Below is a small trained network, with its code and all its weights. Each question gives an input and a class and asks what happens when units are switched off, that is, made to give their printed mean instead of their output.

import numpy as np


def w(rows, s, z=0):
    codes = np.array(rows[::2]) - 128.0
    scale = np.full(codes.shape[1], s)
    scale[-1] = z or s
    return codes * scale


def f(y):
    return y / 2 * (1 + np.tanh(0.7978845608 * (y + 0.044715 * y**3)))


def log_softmax(a):
    a = a - a.max(-1, keepdims=True)
    return a - np.log(np.exp(a).sum(-1, keepdims=True))


def net(x, mask):
    res = np.array(x, float).reshape(1, 6) / 4 @ E
    y = f(res @ A[0][:, :-1].T + A[0][:, -1])
    res = res + np.where(mask, y, B[0][:, -1]) @ B[0][:, :-1]
    return log_softmax(res[-1] @ U[:, :-1].T + U[:, -1])


A, B = {}, {}
E = w([
[138,199,124,75,148,176,102,149,116,124,55],'x0',
[73,117,143,117,71,140,95,92,150,80,57],'x1',
[89,172,145,152,159,126,165,152,13,139,118],'x2',
[178,131,133,156,101,231,132,166,122,114,239],'x3',
[99,185,142,26,131,118,132,68,119,186,143],'x4',
[94,121,64,118,198,150,78,134,169,7,67],'x5',
],0.012)
A[0] = w([
[167,167,169,139,158,81,184,194,55,203,173,201],'n0',
[162,105,106,180,101,153,98,225,173,57,117,210],'n1',
[149,86,118,199,98,142,98,152,143,76,167,28],'n2',
[169,90,105,98,150,101,80,76,253,121,140,151],'n3',
[121,145,85,119,254,124,111,175,114,64,53,104],'n4',
[109,145,188,73,63,144,28,82,185,131,72,116],'n5',
[66,147,133,119,128,55,114,113,147,97,112,254],'n6',
],0.0096,0.0037)
B[0] = w([
[113,94,224,97,71,99,172,168,89,201,151,245],'n0',
[216,91,87,107,192,224,86,171,128,69,86,240],'n1',
[201,64,58,171,192,98,146,206,78,175,131,192],'n2',
[158,98,173,115,37,50,220,92,141,203,114,219],'n3',
[134,93,80,156,147,161,90,108,176,2,69,247],'n4',
[17,134,119,55,101,139,87,183,57,164,128,220],'n5',
[106,106,122,120,166,173,154,124,110,71,50,209],'n6',
],0.0099,0.015)
U = w([
[78,156,143,131,123,99,151,32,175,157,171,42],'0',
[118,154,164,90,87,120,166,147,95,185,170,198],'1',
[168,87,103,155,156,148,143,137,134,105,117,147],'2',
[120,248,138,126,166,191,74,134,128,112,164,98],'3',
[99,154,89,116,157,154,67,138,112,84,93,136],'4',
[148,165,90,181,187,129,95,174,115,146,189,2],'5',
[94,93,140,147,89,69,152,103,143,114,97,149],'6',
],0.013,0.007)

Each question gives the input, the list of numbers given to net, and the class t.
The units are the neurons (one row each of A and B). Each row of codes is followed by its name. A weight is (code - 128) times the scale printed after its matrix; where a second scale follows, it is the last column's (A, B and U).
mask holds one flag per neuron, in row order. A switched-off neuron (its flag False) gives its mean, the last column of its row in B, instead of its output. The means were averaged over made-up inputs and are rounded, as every weight is.
A unit's drop is (log p(t) with every unit on - log p(t) with that unit switched off) / (log p(t) with every unit on - log p(t) with every unit switched off).
The circuit of an input: a set's keep is (log p(t) with only the set's units on - log p(t) with every unit switched off) / (log p(t) with every unit on - log p(t) with every unit switched off). Starting from all 7 units, units are removed one at a time, each time the one whose removal leaves the highest keep (on an exact tie, the one counted first), for as long as the keep stays at least 0.8.
units of the circuit, in order: the units of the circuit, biggest drop first
most important unit: the unit with the biggest drop
k most important neurons: the k neurons with the biggest drops, biggest first
drop of u: that unit's drop, to one decimal
input [-5,-8,5,-6,1,4], class 6: 4 most important neurons	[n1; n0; n2; n5]
input [-1,3,-6,1,-3,-4], class 1: 4 most important neurons	[n4; n3; n6; n5]
input [-1,-6,7,2,8,5], class 1: units of the circuit, in order	[n0]
input [-4,-7,8,1,7,7], class 6: units of the circuit, in order	[n1; n0; n4]
input [-2,-4,0,8,0,-1], class 1: 2 most important neurons	[n0; n4]
input [-5,2,-3,-1,5,0], class 1: 2 most important neurons	[n4; n5]
input [-5,4,3,-6,-7,3], class 4: 4 most important neurons	[n3; n0; n4; n6]
input [8,7,7,6,3,-2], class 1: 2 most important neurons	[n4; n1]
input [-2,7,-5,4,6,7], class 6: 2 most important neurons	[n3; n0]
input [2,3,-7,0,2,2], class 1: 3 most important neurons	[n3; n5; n4]
input [4,-2,-4,-1,5,1], class 1: drop of n4	0.3
input [5,2,6,0,-5,-5], class 1: drop of n5	0.0
input [-7,-5,0,-5,7,7], class 6: drop of n2	0.1
input [-3,0,-3,-8,-8,0], class 2: most important unit	n1
